Below is a small trained network, with its code and all its weights. Each question gives an input and a class and asks what happens when units are switched off, that is, made to give their printed mean instead of their output.

import numpy as np


def w(rows, s, z=0):
    codes = np.array(rows[::2]) - 128.0
    scale = np.full(codes.shape[1], s)
    scale[-1] = z or s
    return codes * scale


def f(y):
    return np.maximum(y, 0)


def log_softmax(a):
    a = a - a.max(-1, keepdims=True)
    return a - np.log(np.exp(a).sum(-1, keepdims=True))


def net(x, mask):
    res = np.array(x, float).reshape(1, 6) / 4 @ E
    y = f(res @ A[0][:, :-1].T + A[0][:, -1])
    res = res + np.where(mask, y, B[0][:, -1]) @ B[0][:, :-1]
    return log_softmax(res[-1] @ U[:, :-1].T + U[:, -1])


A, B = {}, {}
E = w([
[95,120,133,122,136,109],'x0',
[92,222,94,179,92,222],'x1',
[138,177,115,97,164,132],'x2',
[94,24,104,63,106,197],'x3',
[110,188,93,60,2,74],'x4',
[120,130,128,124,140,123],'x5',
],0.0084)
A[0] = w([
[190,146,192,204,142,115,95],'neuron 1',
[147,97,120,156,244,180,78],'neuron 2',
[157,148,151,141,110,168,12],'neuron 3',
[255,107,147,70,174,88,38],'neuron 4',
[132,74,210,164,187,168,149],'neuron 5',
[140,114,191,106,157,111,68],'neuron 6',
[92,145,45,215,121,244,24],'neuron 7',
[114,166,192,162,181,50,239],'neuron 8',
[175,86,194,89,165,98,129],'neuron 9',
[57,152,86,190,150,195,40],'neuron 10',
[139,175,124,26,205,151,108],'neuron 11',
[196,78,202,101,152,69,3],'neuron 12',
[112,130,117,222,104,184,95],'neuron 13',
[147,61,101,96,154,89,10],'neuron 14',
[75,51,85,54,150,219,97],'neuron 15',
],0.0092,0.0047)
B[0] = w([
[167,161,108,130,61,55,201],'neuron 1',
[162,76,163,65,93,79,230],'neuron 2',
[147,156,119,146,144,230,135],'neuron 3',
[69,190,169,148,163,120,192],'neuron 4',
[154,81,101,58,92,9,238],'neuron 5',
[88,183,145,125,169,125,159],'neuron 6',
[88,195,157,121,165,113,217],'neuron 7',
[171,86,56,152,141,162,255],'neuron 8',
[79,130,106,106,199,191,210],'neuron 9',
[92,106,180,95,167,119,188],'neuron 10',
[131,119,85,180,123,104,169],'neuron 11',
[78,144,210,131,196,228,191],'neuron 12',
[70,77,122,126,169,186,192],'neuron 13',
[136,179,186,174,155,137,168],'neuron 14',
[183,119,102,254,107,80,231],'neuron 15',
],0.01,0.0078)
U = w([
[30,188,245,136,241,166,22],'0',
[214,136,118,253,165,69,149],'1',
[148,123,90,153,176,83,169],'2',
[161,107,112,86,176,141,253],'3',
[166,126,169,4,101,32,70],'4',
],0.0074,0.004)

Each question gives the input, the list of numbers given to net, and the class t.
The units are the neurons (one row each of A and B). Each row of codes is followed by its name. A weight is (code - 128) times the scale printed after its matrix; where a second scale follows, it is the last column's (A, B and U).
mask holds one flag per neuron, in row order. A switched-off neuron (its flag False) gives its mean, the last column of its row in B, instead of its output. The means were averaged over made-up inputs and are rounded, as every weight is.
A unit's drop is (log p(t) with every unit on - log p(t) with that unit switched off) / (log p(t) with every unit on - log p(t) with every unit switched off).
The circuit of an input: a set's keep is (log p(t) with only the set's units on - log p(t) with every unit switched off) / (log p(t) with every unit on - log p(t) with every unit switched off). Starting from the 12 units with the biggest drops (on a tie, the unit counted first), units are removed one at a time, each time the one whose removal leaves the highest keep (on an exact tie, the one counted first), for as long as the keep stays at least 0.8.
units of the circuit, in order: the units of the circuit, biggest drop first
most important unit: the unit with the biggest drop
top k neurons: the k neurons with the biggest drops, biggest first
drop of u: that unit's drop, to one decimal
input [-7,7,-4,-5,-3,5], class 0: units of the circuit, in order	[neuron 7]
input [-4,2,-5,4,-6,-4], class 4: units of the circuit, in order	[neuron 5; neuron 2]
input [-6,-8,7,-8,8,-6], class 0: top 2 neurons	[neuron 4; neuron 12]
input [2,1,6,-2,-7,-4], class 4: units of the circuit, in order	[neuron 2; neuron 5]
input [-8,-7,4,-5,-4,4], class 0: top 3 neurons	[neuron 12; neuron 4; neuron 9]
input [4,8,-3,4,6,-6], class 0: units of the circuit, in order	[neuron 7; neuron 5]
input [2,-5,5,-6,-8,3], class 4: top 2 neurons	[neuron 5; neuron 2]
input [-3,-8,-3,5,-6,-1], class 0: top 3 neurons	[neuron 12; neuron 9; neuron 4]
input [4,-5,5,-1,4,-5], class 0: top 2 neurons	[neuron 5; neuron 15]
input [-1,-5,6,3,-7,4], class 4: top 3 neurons	[neuron 5; neuron 2; neuron 13]
input [5,4,2,-3,-5,6], class 3: top 3 neurons	[neuron 15; neuron 8; neuron 13]
input [-3,-6,-5,1,-8,-7], class 4: top 3 neurons	[neuron 5; neuron 2; neuron 1]
input [-6,-4,-4,7,-2,-7], class 1: top 2 neurons	[neuron 15; neuron 14]
input [-7,1,-2,-2,-4,3], class 4: most important unit	neuron 15
input [-8,0,2,-2,-8,1], class 4: top 2 neurons	[neuron 2; neuron 5]
input [-6,-3,6,8,-8,-1], class 1: top 3 neurons	[neuron 15; neuron 11; neuron 14]
input [-5,2,5,8,-2,6], class 1: drop of neuron 15	0.9
input [0,6,4,-5,-7,8], class 3: drop of neuron 8	0.3
input [-7,-6,6,-1,6,6], class 0: drop of neuron 5	0.3
input [-2,-5,5,7,3,5], class 1: drop of neuron 15	0.6
input [8,-7,4,5,6,-5], class 0: top neuron	[neuron 5]
